Below is a small trained network, with its code and all its weights. Each question gives an input and a target symbol and asks what happens when units are switched off, that is, made to give their printed mean instead of their output.

import numpy as np


def w(rows, s, z=0):
    codes = np.array(rows[::2]) - 128.0
    scale = np.full(codes.shape[1], s)
    scale[-1] = z or s
    return codes * scale


def norm(h):
    return h / np.sqrt((h * h).mean(-1, keepdims=True) + 1e-5)


def f(y):
    return y / 2 * (1 + np.tanh(0.7978845608 * (y + 0.044715 * y**3)))


def softmax(a):
    e = np.exp(a - a.max(-1, keepdims=True))
    return e / e.sum(-1, keepdims=True)


def log_softmax(a):
    a = a - a.max(-1, keepdims=True)
    return a - np.log(np.exp(a).sum(-1, keepdims=True))


def net(x, mask):
    ids = ['αγδεζηθλμξπστφψ'.index(c) for c in x.split()]
    T = len(ids)
    res = E[ids] + P[:T]
    u = 0
    for l in range(2):
        q, k, v = (norm(res) @ M[l].T for M in (Q, K, V))
        z = softmax(np.where(np.tri(T) > 0, q @ k.T / 2**0.5, -1e9)) @ v
        res = res + np.where(mask[u], z, O[l][:, -1]) @ O[l][:, :-1]
        u += 1
        y = f(norm(res) @ A[l][:, :-1].T + A[l][:, -1])
        res = res + np.where(mask[u : u + 8], y, B[l][:, -1]) @ B[l][:, :-1]
        u += 8
    return log_softmax(norm(res)[-1] @ U[:, :-1].T + U[:, -1])


Q, K, V, O, A, B = {}, {}, {}, {}, {}, {}
E = w([
[114,187,173,142,111,127,133,90,97],'α',
[170,163,123,133,137,114,144,122,125],'γ',
[195,168,141,90,151,91,161,111,162],'δ',
[140,125,24,151,30,170,190,63,116],'ε',
[144,171,138,133,188,100,144,126,102],'ζ',
[201,206,59,246,173,56,112,235,174],'η',
[162,163,139,106,123,107,166,142,150],'θ',
[163,161,130,107,141,57,165,127,154],'λ',
[100,125,156,141,113,139,51,112,146],'μ',
[140,161,102,153,150,106,120,135,117],'ξ',
[27,151,59,161,138,209,106,178,91],'π',
[107,161,201,168,45,254,233,232,65],'σ',
[138,103,107,92,155,179,138,159,103],'τ',
[169,163,115,124,140,142,162,116,90],'φ',
[109,117,142,196,160,134,134,66,175],'ψ',
],0.0053)
P = w([
[254,168,117,252,74,26,197,223,149],'0',
[227,159,124,215,100,31,192,209,124],'1',
[216,175,113,196,110,50,163,195,126],'2',
[197,179,106,176,125,64,146,184,135],'3',
[192,191,97,171,163,72,131,169,142],'4',
[180,188,93,158,161,83,136,144,143],'5',
[179,181,88,145,156,94,135,136,139],'6',
[155,183,97,124,171,98,133,127,162],'7',
[144,184,89,100,171,122,148,124,188],'8',
[158,205,84,103,161,107,116,87,207],'9',
[150,210,86,98,157,136,120,70,197],'10',
[131,214,93,76,170,159,117,60,221],'11',
[148,220,104,60,157,186,126,45,229],'12',
[154,220,77,61,157,161,117,54,243],'13',
],0.0012)
Q[0] = w([
[99,76,119,118,126,153,132,141,125],'0.h1',
[177,254,162,162,155,89,135,94,139],'0.h1',
],0.0066)
K[0] = w([
[155,115,85,127,141,127,154,200,102],'0.h1',
[72,145,183,136,132,146,91,2,153],'0.h1',
],0.007)
V[0] = w([
[112,79,165,204,82,94,32,92,178],'0.h1',
[64,252,202,164,98,106,182,64,100],'0.h1',
],0.0019)
O[0] = w([
[165,214,109,79,226,183,124,163,83,107],'0.h1',
[144,95,238,93,134,124,123,157,3,252],'0.h1',
],0.0037,0.0029)
A[0] = w([
[124,158,122,234,155,46,77,104,153,52],'0.n1',
[56,154,73,240,110,80,83,172,184,209],'0.n2',
[96,168,180,135,188,116,96,137,57,165],'0.n3',
[112,49,150,219,229,105,186,120,149,1],'0.n4',
[158,172,133,155,196,195,74,141,89,184],'0.n5',
[4,122,51,126,148,220,76,59,236,94],'0.n6',
[167,172,198,169,101,31,156,122,160,234],'0.n7',
[177,138,166,97,116,200,214,107,104,249],'0.n8',
],0.0031,0.00076)
B[0] = w([
[158,128,104,91,160,181,249,161,122,138],'0.n1',
[151,118,163,4,157,96,154,162,8,154],'0.n2',
[157,128,112,50,122,102,88,76,196,250],'0.n3',
[136,185,191,145,142,241,163,110,126,109],'0.n4',
[149,109,126,83,48,102,191,147,222,214],'0.n5',
[114,215,90,43,88,226,61,67,130,176],'0.n6',
[133,79,58,104,170,243,98,114,87,252],'0.n7',
[109,129,63,179,73,79,120,166,184,243],'0.n8',
],0.0031,0.0021)
Q[1] = w([
[211,221,145,29,128,101,121,91,163],'1.h1',
[2,19,121,213,104,129,98,179,80],'1.h1',
],0.0066)
K[1] = w([
[105,199,193,101,114,129,85,21,203],'1.h1',
[127,75,75,119,145,90,156,255,49],'1.h1',
],0.0052)
V[1] = w([
[162,228,112,137,109,194,253,153,115],'1.h1',
[111,36,157,245,205,199,128,132,132],'1.h1',
],0.0023)
O[1] = w([
[3,101,169,74,61,127,100,52,180,212],'1.h1',
[132,189,70,85,143,100,181,121,236,5],'1.h1',
],0.0033,0.0023)
A[1] = w([
[183,90,132,114,141,69,152,105,156,70],'1.n1',
[173,161,134,160,185,112,105,111,148,72],'1.n2',
[189,134,89,159,138,176,150,131,171,67],'1.n3',
[148,98,204,88,131,83,35,115,86,88],'1.n4',
[113,2,103,149,127,141,149,221,200,5],'1.n5',
[128,160,129,146,126,144,79,117,183,170],'1.n6',
[123,136,130,112,154,182,161,89,131,154],'1.n7',
[135,133,192,127,81,129,103,117,43,154],'1.n8',
],0.0055,0.0028)
B[1] = w([
[45,106,168,150,137,112,86,118,148,140],'1.n1',
[124,164,76,194,66,134,136,254,166,126],'1.n2',
[117,147,132,145,151,123,49,155,73,126],'1.n3',
[158,118,181,120,87,146,96,63,92,240],'1.n4',
[186,64,116,53,124,156,80,189,188,130],'1.n5',
[141,152,97,56,112,140,133,106,113,136],'1.n6',
[157,135,139,152,97,182,87,117,167,149],'1.n7',
[166,128,185,101,155,73,40,99,164,255],'1.n8',
],0.0039,0.0048)
U = w([
[152,109,66,193,154,224,69,121,60,90],'α',
[132,133,113,120,138,132,138,132,129,16],'γ',
[127,130,116,120,128,142,135,128,122,19],'δ',
[135,94,44,189,52,82,188,57,86,145],'ε',
[49,113,101,217,150,112,30,148,193,138],'ζ',
[197,226,76,161,154,110,113,224,93,183],'η',
[43,49,122,134,197,108,161,105,145,203],'θ',
[127,129,120,127,137,134,130,133,130,5],'λ',
[190,112,214,99,118,75,56,66,101,181],'μ',
[169,98,103,49,196,168,235,100,34,110],'ξ',
[2,168,117,83,136,140,99,162,26,120],'π',
[95,120,199,156,50,160,180,206,130,110],'σ',
[158,5,78,64,117,165,102,187,192,166],'τ',
[106,213,101,42,131,32,179,117,225,101],'φ',
[140,153,168,183,209,232,186,80,197,135],'ψ',
],0.006,0.0028)

Each question gives the input, a string of symbols that net reads in full, and the target symbol t.
The units are the heads (2 rows each of Q, K, V and O) and the neurons (one row each of A and B). Each row of codes is followed by its name. A weight is (code - 128) times the scale printed after its matrix; where a second scale follows, it is the last column's (O, A, B and U).
mask holds one flag per unit, layer by layer, with each layer's heads first. A switched-off unit (its flag False) gives its mean, the last column of its rows in O or B, instead of its output. The means were averaged over made-up inputs and are rounded, as every weight is.
A unit's drop is (log p(t) with every unit on - log p(t) with that unit switched off) / (log p(t) with every unit on - log p(t) with every unit switched off).
The circuit of an input: a set's keep is (log p(t) with only the set's units on - log p(t) with every unit switched off) / (log p(t) with every unit on - log p(t) with every unit switched off). Starting from the 12 units with the biggest drops (on a tie, the unit counted first), units are removed one at a time, each time the one whose removal leaves the highest keep (on an exact tie, the one counted first), for as long as the keep stays at least 0.8.
units of the circuit, in order: the units of the circuit, biggest drop first
unit that matters most: the unit with the biggest drop
k most important neurons: the k neurons with the biggest drops, biggest first
k most important neurons of layer l: the k neurons of layer l with the biggest drops, biggest first
drop of u: that unit's drop, to one decimal
input τ α τ α δ ζ φ α ψ θ τ π δ, target φ: unit that matters most -> 0.h1
input φ π γ τ ε γ μ θ τ ε λ ξ ζ, target η: units of the circuit, in order -> [1.n2; 1.h1]
input π ξ α θ ζ α π δ δ ψ φ, target φ: units of the circuit, in order -> [1.h1; 1.n4; 0.n4]
input δ τ α φ λ τ γ π θ μ ζ ζ, target η: units of the circuit, in order -> [1.h1; 1.n2]
input ζ τ η τ γ λ δ, target ζ: 2 most important neurons of layer 0 -> [0.n6; 0.n7]
input θ φ λ, target θ: 3 most important neurons of layer 0 -> [0.n7; 0.n6; 0.n5]
input ξ ψ δ δ λ α π θ ψ ε θ, target φ: 2 most important neurons -> [0.n6; 1.n4]
input φ ζ α α α π δ α τ δ ψ ε ζ λ, target φ: 3 most important neurons -> [1.n8; 0.n4; 1.n4]
input ε θ φ, target ε: 2 most important neurons -> [1.n8; 0.n8]
input ξ τ ε θ π α θ ξ μ λ δ, target η: 2 most important neurons -> [1.n2; 1.n8]
input π ξ φ φ π θ γ, target α: 2 most important neurons of layer 0 -> [0.n7; 0.n6]
input θ δ ξ μ ψ τ τ γ ξ γ, target φ: 2 most important neurons of layer 0 -> [0.n2; 0.n4]
input τ α α μ τ α ψ, target ψ: 2 most important neurons of layer 1 -> [1.n4; 1.n8]
input ζ θ ψ ξ, target φ: unit that matters most -> 1.h1
input τ τ γ σ ζ τ τ θ π θ τ ξ ξ, target ξ: 3 most important neurons -> [0.n1; 0.n2; 1.n8]
input ζ ε ξ ξ γ, target α: 2 most important neurons of layer 0 -> [0.n7; 0.n1]
input λ τ π ψ η α ψ θ ψ η μ γ, target η: 2 most important neurons of layer 0 -> [0.n1; 0.n7]
input ψ ζ ζ ζ τ, target τ: 2 most important neurons of layer 1 -> [1.n5; 1.n8]
input η φ π ζ ψ θ, target φ: drop of 1.h1 -> 0.8
input ξ σ ξ π α λ π τ, target τ: drop of 1.n5 -> 0.5
input α τ α α ξ γ δ τ α ξ μ θ, target η: drop of 0.h1 -> 0.7
input α α ξ τ θ ζ α π ξ μ ξ, target η: drop of 0.h1 -> 0.3
input ξ ε ξ ζ ξ δ ξ, target ξ: unit that matters most -> 0.n1
